Below are the code and all the weights of a small trained network. Each question names an input and a class and asks about switching units off, where a switched-off unit gives its printed mean instead of its output.

import numpy as np


def w(rows, s, z=0):
    codes = np.array(rows[::2]) - 128.0
    scale = np.full(codes.shape[1], s)
    scale[-1] = z or s
    return codes * scale


def f(y):
    return np.maximum(y, 0)


def log_softmax(a):
    a = a - a.max(-1, keepdims=True)
    return a - np.log(np.exp(a).sum(-1, keepdims=True))


def net(x, mask):
    res = np.array(x, float).reshape(1, 4) / 4 @ E
    y = f(res @ A[0][:, :-1].T + A[0][:, -1])
    res = res + np.where(mask, y, B[0][:, -1]) @ B[0][:, :-1]
    return log_softmax(res[-1] @ U[:, :-1].T + U[:, -1])


A, B = {}, {}
E = w([
[146,248,128,106],'x0',
[71,124,61,176],'x1',
[149,145,79,204],'x2',
[84,125,76,102],'x3',
],0.013)
A[0] = w([
[53,89,64,245,192],'n0',
[70,179,59,154,241],'n1',
[106,201,97,117,187],'n2',
[126,129,17,248,212],'n3',
[116,192,121,81,168],'n4',
[199,185,234,117,233],'n5',
[88,61,207,98,253],'n6',
],0.013,0.0042)
B[0] = w([
[242,97,78,123,247],'n0',
[134,43,8,107,211],'n1',
[71,180,63,66,187],'n2',
[178,88,86,84,251],'n3',
[84,181,110,137,184],'n4',
[126,194,178,107,230],'n5',
[106,72,217,222,212],'n6',
],0.011,0.016)
U = w([
[88,61,187,218,176],'0',
[174,201,211,98,208],'1',
[255,92,96,111,2],'2',
[74,145,66,77,121],'3',
],0.014,0.002)

Each question gives the input, the list of numbers given to net, and the class t.
The units are the neurons (one row each of A and B). Each row of codes is followed by its name. A weight is (code - 128) times the scale printed after its matrix; where a second scale follows, it is the last column's (A, B and U).
mask holds one flag per neuron, in row order. A switched-off neuron (its flag False) gives its mean, the last column of its row in B, instead of its output. The means were averaged over made-up inputs and are rounded, as every weight is.
A unit's drop is (log p(t) with every unit on - log p(t) with that unit switched off) / (log p(t) with every unit on - log p(t) with every unit switched off).
The circuit of an input: a set's keep is (log p(t) with only the set's units on - log p(t) with every unit switched off) / (log p(t) with every unit on - log p(t) with every unit switched off). Starting from all 7 units, units are removed one at a time, each time the one whose removal leaves the highest keep (on an exact tie, the one counted first), for as long as the keep stays at least 0.8.
circuit, biggest first: the units of the circuit, biggest drop first
top k neurons: the k neurons with the biggest drops, biggest first
drop when u is switched off: that unit's drop, to one decimal
input [8,-3,-2,2], class 3: circuit, biggest first => [n2]
input [6,2,5,-6], class 3: circuit, biggest first => [n0, n2]
input [4,-2,1,1], class 3: top 2 neurons => [n6, n2]
input [-1,8,-8,2], class 2: top 2 neurons => [n0, n1]
input [1,-1,-7,-1], class 1: top 2 neurons => [n1, n5]
input [-6,8,-6,-6], class 0: top 3 neurons => [n6, n1, n3]
input [1,-1,-1,3], class 3: top 2 neurons => [n0, n6]
input [5,-1,2,-2], class 3: drop when n3 is switched off => -0.1
input [-4,-1,-5,-8], class 0: drop when n6 is switched off => 0.2
input [-5,-7,0,-7], class 0: drop when n6 is switched off => 0.6
